Below are the code and all the weights of a small trained network. Each question names an input and a class and asks about switching units off, where a switched-off unit gives its printed mean instead of its output.

import numpy as np


def w(rows, s, z=0):
    codes = np.array(rows[::2]) - 128.0
    scale = np.full(codes.shape[1], s)
    scale[-1] = z or s
    return codes * scale


def f(y):
    return np.maximum(y, 0)


def log_softmax(a):
    a = a - a.max(-1, keepdims=True)
    return a - np.log(np.exp(a).sum(-1, keepdims=True))


def net(x, mask):
    res = np.array(x, float).reshape(1, 5) / 4 @ E
    y = f(res @ A[0][:, :-1].T + A[0][:, -1])
    res = res + np.where(mask, y, B[0][:, -1]) @ B[0][:, :-1]
    return log_softmax(res[-1] @ U[:, :-1].T + U[:, -1])


A, B = {}, {}
E = w([
[163,208,72,95,46,188,215,126,40,233],'x0',
[152,154,228,92,204,140,113,103,134,248],'x1',
[164,80,185,184,73,36,2,140,76,163],'x2',
[229,77,62,128,108,242,162,27,134,255],'x3',
[213,206,108,160,244,30,206,118,57,143],'x4',
],0.008)
A[0] = w([
[127,76,55,123,53,215,123,84,140,145,171],'n0',
[76,142,130,140,67,93,87,208,105,108,192],'n1',
[104,134,133,135,141,105,139,236,162,86,204],'n2',
[126,192,105,120,172,199,137,130,137,194,176],'n3',
[184,79,174,166,118,138,137,124,73,176,235],'n4',
[185,203,61,156,101,127,189,126,12,158,253],'n5',
[96,128,152,41,104,150,214,144,166,107,193],'n6',
],0.011,0.0027)
B[0] = w([
[93,103,87,36,133,37,133,146,180,246,246],'n0',
[124,177,133,209,68,188,97,76,202,65,201],'n1',
[105,103,123,54,194,93,128,130,194,58,193],'n2',
[155,83,108,80,91,122,150,54,141,57,206],'n3',
[174,154,208,140,94,114,161,161,69,186,193],'n4',
[145,208,184,206,82,103,119,33,141,90,254],'n5',
[42,62,92,72,133,140,160,92,160,128,189],'n6',
],0.011,0.017)
U = w([
[171,177,193,189,92,170,140,105,11,146,159],'0',
[97,161,106,136,144,202,160,174,41,120,3],'1',
[83,144,80,81,186,235,193,68,65,94,60],'2',
[99,12,86,40,157,107,164,128,131,140,132],'3',
[110,146,108,122,90,149,59,170,147,110,164],'4',
[122,130,99,144,108,161,134,73,139,16,104],'5',
[116,163,138,139,182,57,138,95,113,141,232],'6',
],0.011,0.0041)

Each question gives the input, the list of numbers given to net, and the class t.
The units are the neurons (one row each of A and B). Each row of codes is followed by its name. A weight is (code - 128) times the scale printed after its matrix; where a second scale follows, it is the last column's (A, B and U).
mask holds one flag per neuron, in row order. A switched-off neuron (its flag False) gives its mean, the last column of its row in B, instead of its output. The means were averaged over made-up inputs and are rounded, as every weight is.
A unit's drop is (log p(t) with every unit on - log p(t) with that unit switched off) / (log p(t) with every unit on - log p(t) with every unit switched off).
The circuit of an input: a set's keep is (log p(t) with only the set's units on - log p(t) with every unit switched off) / (log p(t) with every unit on - log p(t) with every unit switched off). Starting from all 7 units, units are removed one at a time, each time the one whose removal leaves the highest keep (on an exact tie, the one counted first), for as long as the keep stays at least 0.8.
circuit, biggest first: the units of the circuit, biggest drop first
top k neurons: the k neurons with the biggest drops, biggest first
drop when u is switched off: that unit's drop, to one decimal
input [3,7,7,7,-4], class 0: circuit, biggest first => n4
input [-6,0,-5,1,0], class 3: top 2 neurons => n5, n1
input [3,0,-2,8,2], class 6: circuit, biggest first => n0, n5
input [3,-6,5,6,-3], class 6: top 4 neurons => n0, n6, n5, n3
input [-2,0,2,-2,-8], class 4: circuit, biggest first => n5, n1, n3
input [-1,-5,3,1,0], class 4: top 2 neurons => n5, n3
input [-3,-2,-8,6,7], class 5: top 2 neurons => n5, n3
input [-5,-2,-5,4,4], class 2: circuit, biggest first => n0, n5, n1, n2
input [-2,-6,-8,-6,-8], class 3: top 2 neurons => n5, n6
input [0,7,1,-1,3], class 0: top 2 neurons => n0, n2
input [-1,1,0,-7,0], class 5: top 2 neurons => n0, n1
input [1,6,-8,7,3], class 3: top 3 neurons => n1, n3, n0
input [1,5,-8,-5,4], class 2: top 3 neurons => n0, n1, n6
input [3,-3,-5,-3,5], class 5: circuit, biggest first => n0
input [7,6,-6,-7,-1], class 2: top 3 neurons => n0, n6, n1
input [-1,5,1,-7,-3], class 5: top 2 neurons => n0, n1
input [4,-1,-6,3,8], class 5: drop when n6 is switched off => 0.0
input [7,-1,-8,6,8], class 5: drop when n3 is switched off => 1.2
input [8,-3,-3,7,-6], class 3: drop when n0 is switched off => 3.0
input [-2,7,-8,2,7], class 5: circuit, biggest first => n3
